Below are the code and all the weights of a small trained network. Each question names an input and a class and asks about switching units off, where a switched-off unit gives its printed mean instead of its output.

import numpy as np


def w(rows, s, z=0):
    codes = np.array(rows[::2]) - 128.0
    scale = np.full(codes.shape[1], s)
    scale[-1] = z or s
    return codes * scale


def f(y):
    return y / 2 * (1 + np.tanh(0.7978845608 * (y + 0.044715 * y**3)))


def log_softmax(a):
    a = a - a.max(-1, keepdims=True)
    return a - np.log(np.exp(a).sum(-1, keepdims=True))


def net(x, mask):
    res = np.array(x, float).reshape(1, 6) / 4 @ E
    y = f(res @ A[0][:, :-1].T + A[0][:, -1])
    res = res + np.where(mask, y, B[0][:, -1]) @ B[0][:, :-1]
    return log_softmax(res[-1] @ U[:, :-1].T + U[:, -1])


A, B = {}, {}
E = w([
[122,130,126,119,126,136,127],'x0',
[133,127,128,122,118,127,132],'x1',
[74,59,140,54,161,39,216],'x2',
[207,1,98,72,133,210,114],'x3',
[50,6,42,204,115,115,34],'x4',
[58,102,226,194,150,207,169],'x5',
],0.0077)
A[0] = w([
[133,169,180,74,103,154,137,79],'neuron 1',
[191,177,169,89,151,105,147,90],'neuron 2',
[162,169,162,79,108,96,120,112],'neuron 3',
[173,161,96,166,109,150,111,97],'neuron 4',
[119,90,60,141,79,54,79,102],'neuron 5',
[167,182,153,202,116,193,120,110],'neuron 6',
[97,85,149,128,179,122,199,125],'neuron 7',
[92,186,115,143,115,49,128,88],'neuron 8',
[93,115,159,87,143,91,169,2],'neuron 9',
[81,200,112,183,93,65,153,38],'neuron 10',
[164,172,154,80,183,144,141,56],'neuron 11',
[85,90,103,179,130,101,109,64],'neuron 12',
[75,109,92,53,136,56,174,46],'neuron 13',
[174,172,9,84,144,78,123,152],'neuron 14',
[179,89,120,72,189,137,92,101],'neuron 15',
],0.013,0.0059)
B[0] = w([
[152,83,151,183,173,72,187,178],'neuron 1',
[133,74,112,130,190,92,92,200],'neuron 2',
[113,121,108,162,147,87,150,178],'neuron 3',
[94,178,110,126,81,104,48,190],'neuron 4',
[140,108,115,154,191,90,114,249],'neuron 5',
[91,159,172,79,93,120,120,234],'neuron 6',
[121,244,134,83,101,138,123,202],'neuron 7',
[178,145,55,98,113,173,181,210],'neuron 8',
[88,130,147,96,107,121,110,168],'neuron 9',
[190,84,33,104,78,167,199,218],'neuron 10',
[169,90,107,136,180,37,113,178],'neuron 11',
[127,105,94,168,191,64,146,202],'neuron 12',
[111,191,145,118,69,77,98,215],'neuron 13',
[55,199,165,74,190,228,146,254],'neuron 14',
[170,111,74,82,58,184,120,199],'neuron 15',
],0.011,0.0094)
U = w([
[139,66,104,245,252,2,107,65],'0',
[51,155,163,177,213,174,180,253],'1',
[242,60,61,125,45,136,153,27],'2',
[97,205,133,161,104,54,58,14],'3',
],0.0086,0.0063)

Each question gives the input, the list of numbers given to net, and the class t.
The units are the neurons (one row each of A and B). Each row of codes is followed by its name. A weight is (code - 128) times the scale printed after its matrix; where a second scale follows, it is the last column's (A, B and U).
mask holds one flag per neuron, in row order. A switched-off neuron (its flag False) gives its mean, the last column of its row in B, instead of its output. The means were averaged over made-up inputs and are rounded, as every weight is.
A unit's drop is (log p(t) with every unit on - log p(t) with that unit switched off) / (log p(t) with every unit on - log p(t) with every unit switched off).
The circuit of an input: a set's keep is (log p(t) with only the set's units on - log p(t) with every unit switched off) / (log p(t) with every unit on - log p(t) with every unit switched off). Starting from the 12 units with the biggest drops (on a tie, the unit counted first), units are removed one at a time, each time the one whose removal leaves the highest keep (on an exact tie, the one counted first), for as long as the keep stays at least 0.8.
circuit, biggest first: the units of the circuit, biggest drop first
most important unit: the unit with the biggest drop
top k neurons: the k neurons with the biggest drops, biggest first
drop when u is switched off: that unit's drop, to one decimal
input [-5,-6,4,-5,-5,4], class 0: circuit, biggest first : [neuron 14]
input [5,7,-8,4,5,6], class 3: circuit, biggest first : [neuron 14; neuron 6; neuron 10]
input [7,-8,7,-7,4,1], class 2: top 3 neurons : [neuron 10; neuron 8; neuron 14]
input [7,-2,2,-7,-1,-4], class 2: top 2 neurons : [neuron 10; neuron 8]
input [7,-5,-1,-3,-5,5], class 0: circuit, biggest first : [neuron 14; neuron 1]
input [-3,-8,-1,-8,8,2], class 0: top 2 neurons : [neuron 12; neuron 5]
input [7,-3,-7,-2,7,-4], class 0: top 3 neurons : [neuron 5; neuron 12; neuron 7]
input [-5,-3,-7,4,-2,0], class 3: top 4 neurons : [neuron 10; neuron 4; neuron 6; neuron 8]
input [-8,6,6,3,-4,-1], class 3: top 3 neurons : [neuron 13; neuron 7; neuron 10]
input [-6,-1,7,-4,1,0], class 3: top 3 neurons : [neuron 13; neuron 7; neuron 15]
input [4,-4,7,-2,-6,-8], class 1: top 4 neurons : [neuron 14; neuron 4; neuron 8; neuron 1]
input [1,-3,2,-3,-5,-7], class 1: top 4 neurons : [neuron 14; neuron 5; neuron 12; neuron 8]
input [8,3,-1,-7,-3,5], class 2: top 2 neurons : [neuron 10; neuron 14]
input [0,3,1,3,4,-1], class 0: most important unit : neuron 10
input [-1,3,-7,0,1,5], class 3: circuit, biggest first : [neuron 14; neuron 6]
input [-3,6,-1,1,3,-1], class 0: top 2 neurons : [neuron 14; neuron 7]
input [4,6,0,-7,5,-7], class 1: top 2 neurons : [neuron 14; neuron 15]
input [7,0,8,-4,-7,2], class 3: top 4 neurons : [neuron 7; neuron 13; neuron 9; neuron 5]
input [-8,-7,1,-3,6,4], class 0: top 2 neurons : [neuron 14; neuron 12]
input [7,-6,-8,3,0,0], class 3: circuit, biggest first : [neuron 4]
input [-4,-3,0,-8,-1,-2], class 2: drop when neuron 10 is switched off : 0.2
input [3,-8,8,4,-6,-3], class 3: drop when neuron 12 is switched off : 0.0
input [-8,-4,-5,-7,-7,4], class 0: drop when neuron 14 is switched off : 0.1
input [-1,2,-4,3,3,-7], class 1: drop when neuron 14 is switched off : 0.9
